Below are the code and all the weights of a small trained network. Each question names an input and a target symbol and asks about switching units off, where a switched-off unit gives its printed mean instead of its output.

import numpy as np


def w(rows, s, z=0):
    codes = np.array(rows[::2]) - 128.0
    scale = np.full(codes.shape[1], s)
    scale[-1] = z or s
    return codes * scale


def f(y):
    return np.maximum(y, 0)


def softmax(a):
    e = np.exp(a - a.max(-1, keepdims=True))
    return e / e.sum(-1, keepdims=True)


def log_softmax(a):
    a = a - a.max(-1, keepdims=True)
    return a - np.log(np.exp(a).sum(-1, keepdims=True))


def net(x, mask):
    ids = ['αβγδεηθμξστφψ'.index(c) for c in x.split()]
    T = len(ids)
    res = E[ids] + P[:T]
    u = 0
    for l in range(2):
        r = res
        for j in range(2):
            rows = slice(2 * j, 2 * j + 2)
            q, k, v = (r @ M[l][rows].T for M in (Q, K, V))
            z = softmax(np.where(np.tri(T) > 0, q @ k.T / 2**0.5, -1e9)) @ v
            o = O[l][rows]
            res = res + np.where(mask[u + j], z, o[:, -1]) @ o[:, :-1]
        u += 2
        y = f(res @ A[l][:, :-1].T + A[l][:, -1])
        res = res + np.where(mask[u : u + 16], y, B[l][:, -1]) @ B[l][:, :-1]
        u += 16
    return log_softmax(res[-1] @ U[:, :-1].T + U[:, -1])


Q, K, V, O, A, B = {}, {}, {}, {}, {}, {}
E = w([
[128,138,119,161,193],'α',
[203,142,87,125,124],'β',
[85,116,104,163,173],'γ',
[141,145,111,155,143],'δ',
[88,186,50,80,117],'ε',
[120,82,49,87,109],'η',
[112,111,154,83,224],'θ',
[181,98,149,157,215],'μ',
[136,63,79,143,134],'ξ',
[109,14,155,174,141],'σ',
[153,171,143,6,181],'τ',
[109,159,241,173,76],'φ',
[99,127,42,101,112],'ψ',
],0.014)
P = w([
[127,177,247,148,2],'0',
[134,159,191,140,45],'1',
[132,151,170,134,76],'2',
[136,140,150,127,95],'3',
[130,142,132,124,119],'4',
[132,134,111,120,142],'5',
[129,135,92,117,164],'6',
[117,137,74,110,189],'7',
[113,131,49,109,204],'8',
[106,139,33,108,228],'9',
],0.0058)
Q[0] = w([
[105,163,207,180,138],'0.h1',
[66,76,255,43,67],'0.h1',
[174,84,52,196,129],'0.h2',
[153,165,90,53,127],'0.h2',
],0.032)
K[0] = w([
[156,156,192,106,102],'0.h1',
[94,118,252,182,3],'0.h1',
[163,55,59,171,186],'0.h2',
[91,179,58,76,184],'0.h2',
],0.032)
V[0] = w([
[189,158,109,249,161],'0.h1',
[102,96,202,16,123],'0.h1',
[114,227,87,189,241],'0.h2',
[68,33,100,170,254],'0.h2',
],0.0075)
O[0] = w([
[106,190,50,234,141,148],'0.h1',
[133,126,183,4,147,2],'0.h1',
[65,233,233,106,109,95],'0.h2',
[202,27,253,123,33,162],'0.h2',
],0.0046,0.00098)
A[0] = w([
[88,58,97,134,182,50],'0.n1',
[135,129,133,121,102,77],'0.n2',
[98,126,129,137,134,41],'0.n3',
[100,121,121,115,129,49],'0.n4',
[125,122,122,128,2,88],'0.n5',
[157,122,164,102,100,92],'0.n6',
[129,111,129,129,131,25],'0.n7',
[125,123,192,98,215,60],'0.n8',
[145,130,146,123,105,61],'0.n9',
[116,121,133,116,124,64],'0.n10',
[72,127,148,126,124,53],'0.n11',
[153,97,177,154,76,2],'0.n12',
[101,125,129,119,105,55],'0.n13',
[68,124,119,139,100,81],'0.n14',
[64,104,97,137,172,34],'0.n15',
[107,126,163,142,83,79],'0.n16',
],0.011,0.0071)
B[0] = w([
[123,186,223,51,10,213],'0.n1',
[173,115,143,103,137,128],'0.n2',
[142,79,142,125,119,128],'0.n3',
[119,98,149,148,103,128],'0.n4',
[123,147,80,181,224,194],'0.n5',
[68,153,75,137,133,152],'0.n6',
[121,141,174,58,35,128],'0.n7',
[103,52,131,94,193,247],'0.n8',
[67,126,138,103,129,128],'0.n9',
[109,167,99,174,145,128],'0.n10',
[140,116,136,107,126,128],'0.n11',
[31,178,116,136,166,155],'0.n12',
[108,138,149,123,110,128],'0.n13',
[105,63,161,114,157,136],'0.n14',
[120,55,221,149,152,143],'0.n15',
[117,102,171,130,191,141],'0.n16',
],0.014,0.0014)
Q[1] = w([
[189,85,151,54,173],'1.h1',
[3,121,119,100,57],'1.h1',
[84,82,53,76,91],'1.h2',
[235,142,78,135,97],'1.h2',
],0.044)
K[1] = w([
[2,189,127,78,14],'1.h1',
[197,186,39,116,215],'1.h1',
[132,48,22,56,120],'1.h2',
[246,233,45,142,93],'1.h2',
],0.034)
V[1] = w([
[140,133,90,152,176],'1.h1',
[123,145,172,114,54],'1.h1',
[17,146,3,234,232],'1.h2',
[167,127,201,39,38],'1.h2',
],0.0054)
O[1] = w([
[162,164,158,135,184,169],'1.h1',
[105,63,120,130,109,72],'1.h1',
[162,49,254,26,26,254],'1.h2',
[138,142,39,215,205,37],'1.h2',
],0.0026)
A[1] = w([
[149,78,141,191,82,84],'1.n1',
[103,147,97,158,103,78],'1.n2',
[124,87,151,180,69,2],'1.n3',
[130,125,115,169,108,48],'1.n4',
[73,114,165,191,106,61],'1.n5',
[122,75,117,107,78,38],'1.n6',
[78,179,105,105,92,9],'1.n7',
[186,156,190,168,167,74],'1.n8',
[144,132,77,125,135,92],'1.n9',
[132,133,129,132,115,40],'1.n10',
[120,136,111,138,115,74],'1.n11',
[51,142,6,179,137,97],'1.n12',
[118,217,196,125,115,36],'1.n13',
[119,179,43,175,143,99],'1.n14',
[147,198,151,91,111,69],'1.n15',
[155,151,125,74,150,5],'1.n16',
],0.016,0.0084)
B[1] = w([
[149,88,96,210,198,187],'1.n1',
[139,101,110,134,182,135],'1.n2',
[135,141,103,1,112,147],'1.n3',
[97,169,163,123,136,128],'1.n4',
[81,137,152,134,34,176],'1.n5',
[126,187,98,192,161,177],'1.n6',
[69,220,207,85,31,141],'1.n7',
[195,160,215,121,78,188],'1.n8',
[117,120,109,96,73,204],'1.n9',
[149,128,112,132,114,128],'1.n10',
[147,113,126,119,154,128],'1.n11',
[226,93,174,80,90,224],'1.n12',
[191,159,7,160,120,157],'1.n13',
[16,158,80,173,151,255],'1.n14',
[153,122,146,139,213,174],'1.n15',
[206,168,91,201,114,175],'1.n16',
],0.023,0.0029)
U = w([
[209,211,117,205,50,1],'α',
[154,171,185,157,157,154],'β',
[90,89,186,177,76,131],'γ',
[64,202,44,135,161,181],'δ',
[134,218,189,67,147,93],'ε',
[133,149,201,155,160,150],'η',
[210,215,135,97,227,98],'θ',
[175,156,242,181,139,99],'μ',
[146,135,185,172,150,101],'ξ',
[178,54,130,247,156,102],'σ',
[94,99,206,56,254,156],'τ',
[147,137,186,149,152,103],'φ',
[216,67,110,72,79,174],'ψ',
],0.0061,0.0066)

Each question gives the input, a string of symbols that net reads in full, and the target symbol t.
The units are the heads (2 rows each of Q, K, V and O) and the neurons (one row each of A and B). Each row of codes is followed by its name. A weight is (code - 128) times the scale printed after its matrix; where a second scale follows, it is the last column's (O, A, B and U).
mask holds one flag per unit, layer by layer, with each layer's heads first. A switched-off unit (its flag False) gives its mean, the last column of its rows in O or B, instead of its output. The means were averaged over made-up inputs and are rounded, as every weight is.
A unit's drop is (log p(t) with every unit on - log p(t) with that unit switched off) / (log p(t) with every unit on - log p(t) with every unit switched off).
The circuit of an input: a set's keep is (log p(t) with only the set's units on - log p(t) with every unit switched off) / (log p(t) with every unit on - log p(t) with every unit switched off). Starting from the 12 units with the biggest drops (on a tie, the unit counted first), units are removed one at a time, each time the one whose removal leaves the highest keep (on an exact tie, the one counted first), for as long as the keep stays at least 0.8.
circuit, biggest first: the units of the circuit, biggest drop first
unit that matters most: the unit with the biggest drop
k most important neurons: the k neurons with the biggest drops, biggest first
top k neurons in layer l: the k neurons of layer l with the biggest drops, biggest first
heads that matter: for each layer, one digit per head in row order, 1 if its drop is at least 0.15 and else 0, layers parted by /
input η ε ε σ β β σ τ φ, target α: circuit, biggest first : [1.n13, 1.n5]
input β φ β α η η μ, target μ: circuit, biggest first : [1.n8, 0.h2]
input ψ β σ β ξ ξ β β τ γ, target τ: circuit, biggest first : [0.h1, 0.n8]
input β σ η δ, target σ: unit that matters most : 0.h2
input ε β θ β φ β φ τ η, target ψ: heads that matter : 00 / 01
input β β α σ ξ β η η δ ε, target ε: circuit, biggest first : [0.h2, 1.n7]
input φ β τ, target θ: circuit, biggest first : [1.n16, 1.n15]
input φ η β α ξ α θ, target τ: heads that matter : 01 / 01
input μ ξ τ η α, target τ: heads that matter : 10 / 00
input β β δ ξ τ φ, target α: heads that matter : 00 / 00
input τ η β β β ξ θ, target τ: heads that matter : 00 / 00
input α φ θ ε μ τ, target θ: heads that matter : 01 / 00
input μ σ μ, target σ: circuit, biggest first : [0.h2, 1.n1]
input β α φ η, target ψ: heads that matter : 01 / 01
input β σ θ σ δ μ, target σ: circuit, biggest first : [1.n1, 0.h2]
input τ δ δ ξ τ η β β, target δ: 2 most important neurons : [1.n14, 0.n8]
input β ξ σ, target γ: 3 most important neurons : [1.n5, 0.n12, 0.n1]
input τ β α β β ξ β, target σ: heads that matter : 11 / 00
input α β η η μ τ β δ, target τ: unit that matters most : 0.h1
input β ξ α η α η α β ψ, target ψ: top neuron in layer 0 : [0.n1]
input β η β τ μ, target τ: top 2 neurons in layer 0 : [0.n8, 0.n6]
